Below are the code and all the weights of a small trained network. Each question names an input and a target symbol and asks about switching units off, where a switched-off unit gives its printed mean instead of its output.

import numpy as np


def w(rows, s, z=0):
    codes = np.array(rows[::2]) - 128.0
    scale = np.full(codes.shape[1], s)
    scale[-1] = z or s
    return codes * scale


def norm(h):
    return h / np.sqrt((h * h).mean(-1, keepdims=True) + 1e-5)


def f(y):
    return y / 2 * (1 + np.tanh(0.7978845608 * (y + 0.044715 * y**3)))


def softmax(a):
    e = np.exp(a - a.max(-1, keepdims=True))
    return e / e.sum(-1, keepdims=True)


def log_softmax(a):
    a = a - a.max(-1, keepdims=True)
    return a - np.log(np.exp(a).sum(-1, keepdims=True))


def net(x, mask):
    ids = ['αβγδζηθλμξπτψ'.index(c) for c in x.split()]
    T = len(ids)
    res = E[ids] + P[:T]
    r = norm(res)
    for j in range(2):
        rows = slice(3 * j, 3 * j + 3)
        q, k, v = (r @ M[0][rows].T for M in (Q, K, V))
        z = softmax(np.where(np.tri(T) > 0, q @ k.T / 3**0.5, -1e9)) @ v
        o = O[0][rows]
        res = res + np.where(mask[j], z, o[:, -1]) @ o[:, :-1]
    y = f(norm(res) @ A[0][:, :-1].T + A[0][:, -1])
    res = res + np.where(mask[2:6], y, B[0][:, -1]) @ B[0][:, :-1]
    return log_softmax(norm(res)[-1] @ U[:, :-1].T + U[:, -1])


Q, K, V, O, A, B = {}, {}, {}, {}, {}, {}
E = w([
[119,163,7,230,78,126,87,35,122,90,60,127],'α',
[60,44,49,150,88,141,174,90,198,127,125,151],'β',
[99,52,29,64,42,183,134,85,153,155,107,75],'γ',
[113,97,163,174,204,202,55,163,136,145,122,152],'δ',
[113,129,111,254,101,92,110,116,128,84,152,192],'ζ',
[144,58,116,112,226,197,39,125,127,167,126,145],'η',
[39,213,123,108,201,50,135,48,171,108,130,114],'θ',
[83,100,83,152,203,136,94,216,54,104,89,133],'λ',
[84,66,179,145,91,203,103,43,87,141,174,139],'μ',
[146,49,23,87,108,120,136,67,85,143,152,180],'ξ',
[150,101,127,135,194,188,183,117,159,76,62,90],'π',
[119,157,152,88,81,142,114,132,58,118,12,218],'τ',
[146,190,67,164,150,181,161,135,142,151,183,104],'ψ',
],0.022)
P = w([
[81,103,94,203,161,162,110,68,154,245,71,152],'0',
[84,119,77,195,148,168,104,68,159,200,82,172],'1',
[86,120,58,159,108,184,108,78,154,172,80,148],'2',
[106,113,83,177,132,176,106,86,145,170,107,164],'3',
[112,110,90,165,139,177,116,95,139,155,125,175],'4',
[121,104,108,162,139,164,117,95,131,145,141,175],'5',
[126,110,121,165,137,160,123,109,125,129,154,181],'6',
[135,110,138,151,126,171,128,107,119,120,164,178],'7',
[136,111,136,140,136,167,128,118,102,102,176,173],'8',
[142,118,146,129,117,166,128,134,96,94,179,171],'9',
[155,115,150,131,110,167,128,148,83,82,184,159],'10',
[168,105,153,114,105,161,139,155,75,70,196,163],'11',
[174,107,167,110,101,153,139,155,75,63,209,154],'12',
[179,131,165,92,86,170,114,159,59,38,212,135],'13',
],0.011)
Q[0] = w([
[200,227,200,78,102,70,163,95,170,201,76,38],'H0',
[115,122,94,132,57,110,148,68,154,92,149,122],'H0',
[117,68,72,219,91,168,171,79,123,106,142,132],'H0',
[144,231,193,86,53,5,124,78,223,213,186,26],'H1',
[59,124,90,138,72,64,170,83,91,122,198,113],'H1',
[108,119,73,174,72,148,144,63,137,118,155,179],'H1',
],0.013)
K[0] = w([
[79,153,104,145,139,113,48,70,123,207,52,166],'H0',
[152,155,95,139,178,137,176,104,177,151,91,83],'H0',
[226,188,113,156,163,198,185,109,133,88,159,90],'H0',
[11,106,83,181,153,101,90,101,188,214,42,129],'H1',
[110,107,118,119,136,152,173,64,232,130,89,130],'H1',
[170,198,97,181,165,188,225,133,164,106,127,74],'H1',
],0.012)
V[0] = w([
[179,226,118,175,183,169,208,131,160,210,104,92],'H0',
[216,85,197,137,152,138,238,130,165,57,73,92],'H0',
[119,197,72,139,75,114,121,216,148,184,233,144],'H0',
[115,91,166,63,76,39,105,113,70,102,1,249],'H1',
[80,111,246,124,53,148,98,93,129,111,49,158],'H1',
[75,46,114,179,193,42,104,207,174,15,48,11],'H1',
],0.0098)
O[0] = w([
[169,123,133,90,59,175,112,168,114,36,168,144,178],'H0',
[168,55,112,125,105,170,103,71,180,94,63,140,42],'H0',
[92,209,96,150,74,179,134,223,130,139,172,166,124],'H0',
[111,152,192,83,97,62,49,137,128,180,13,206,3],'H1',
[173,155,248,130,85,167,154,63,130,185,21,107,38],'H1',
[168,109,106,173,250,72,185,140,175,127,88,149,55],'H1',
],0.013,0.0068)
A[0] = w([
[181,78,68,52,2,146,139,33,148,152,136,27,47],'N0',
[134,182,110,44,184,210,185,104,150,110,220,26,100],'N1',
[100,66,96,140,94,133,192,163,182,157,202,49,141],'N2',
[119,203,179,198,78,97,84,250,117,198,210,115,3],'N3',
],0.0086,0.0036)
B[0] = w([
[244,99,161,149,242,44,166,171,55,134,179,127,170],'N0',
[216,209,141,108,89,91,109,115,226,101,103,145,204],'N1',
[73,161,92,92,62,187,162,111,144,153,68,175,255],'N2',
[178,64,183,122,67,46,131,79,216,151,201,118,173],'N3',
],0.011,0.0086)
U = w([
[144,189,73,218,82,125,62,62,74,133,92,118,37],'α',
[2,108,136,111,96,156,193,66,163,147,104,154,63],'β',
[203,173,105,90,87,100,174,111,101,195,117,149,49],'γ',
[163,195,183,192,133,220,122,117,163,149,105,160,73],'δ',
[147,122,178,223,49,74,126,127,190,169,151,151,66],'ζ',
[155,145,95,101,136,168,14,94,188,210,149,134,48],'η',
[71,217,175,54,154,96,126,37,176,87,147,97,89],'θ',
[108,128,161,165,200,145,118,202,83,143,126,213,149],'λ',
[57,122,229,137,133,159,167,74,42,147,160,39,121],'μ',
[71,73,82,21,83,43,23,84,113,163,163,87,45],'ξ',
[147,40,138,104,109,106,91,54,124,66,104,119,165],'π',
[136,168,193,81,51,131,83,167,136,104,38,211,254],'τ',
[113,166,143,101,55,176,142,170,90,47,160,163,251],'ψ',
],0.0069,0.0041)

Each question gives the input, a string of symbols that net reads in full, and the target symbol t.
The units are the heads (3 rows each of Q, K, V and O) and the neurons (one row each of A and B). Each row of codes is followed by its name. A weight is (code - 128) times the scale printed after its matrix; where a second scale follows, it is the last column's (O, A, B and U).
mask holds one flag per unit, heads first, then neurons. A switched-off unit (its flag False) gives its mean, the last column of its rows in O or B, instead of its output. The means were averaged over made-up inputs and are rounded, as every weight is.
A unit's drop is (log p(t) with every unit on - log p(t) with that unit switched off) / (log p(t) with every unit on - log p(t) with every unit switched off).
The circuit of an input: a set's keep is (log p(t) with only the set's units on - log p(t) with every unit switched off) / (log p(t) with every unit on - log p(t) with every unit switched off). Starting from all 6 units, units are removed one at a time, each time the one whose removal leaves the highest keep (on an exact tie, the one counted first), for as long as the keep stays at least 0.8.
circuit, biggest first: the units of the circuit, biggest drop first
most important unit: the unit with the biggest drop
which heads matter: for each layer, one digit per head in row order, 1 if its drop is at least 0.15 and else 0, layers parted by /
drop of u: that unit's drop, to one decimal
input μ β τ β ξ β ζ β τ, target τ: which heads matter	01
input θ β ψ δ, target ψ: most important unit	H0
input β ζ λ τ β γ β γ η λ ξ ζ, target ζ: circuit, biggest first	[N3 H0]
input λ β α ξ, target ξ: circuit, biggest first	[H1 N2]
input β η ζ τ β β ζ β π δ, target π: which heads matter	10
input λ ξ λ ζ α λ δ δ, target λ: which heads matter	01
input α τ η η, target τ: which heads matter	01
input β ζ β λ β τ ψ α, target ψ: which heads matter	10
input β β β α τ η β ζ ζ β λ β λ, target λ: which heads matter	01
input β β β ζ τ ζ, target ζ: which heads matter	01
input λ λ τ λ τ μ β δ, target μ: circuit, biggest first	[H0 H1 N1]
input ζ λ ζ β θ β β β β β μ μ λ, target μ: which heads matter	11
input λ β λ ζ ζ β β β η π β λ, target π: which heads matter	10
input α β β β β β δ, target δ: which heads matter	01
input θ ζ λ α λ β β τ β β, target β: which heads matter	10
input π θ α, target π: which heads matter	10
input λ μ λ λ β ξ α λ, target ξ: which heads matter	01
input δ λ τ β δ τ β β, target β: circuit, biggest first	[H0 N2]
input ζ β λ γ ψ β η, target ψ: circuit, biggest first	[H0]
input β β λ ψ π β η, target π: drop of H0	1.2
input ζ β δ τ δ μ β ζ λ λ π λ λ, target π: drop of H0	0.8
input γ λ β β τ λ λ ζ λ ζ β λ τ, target τ: drop of H1	2.2
input β β γ, target γ: drop of N0	0.7
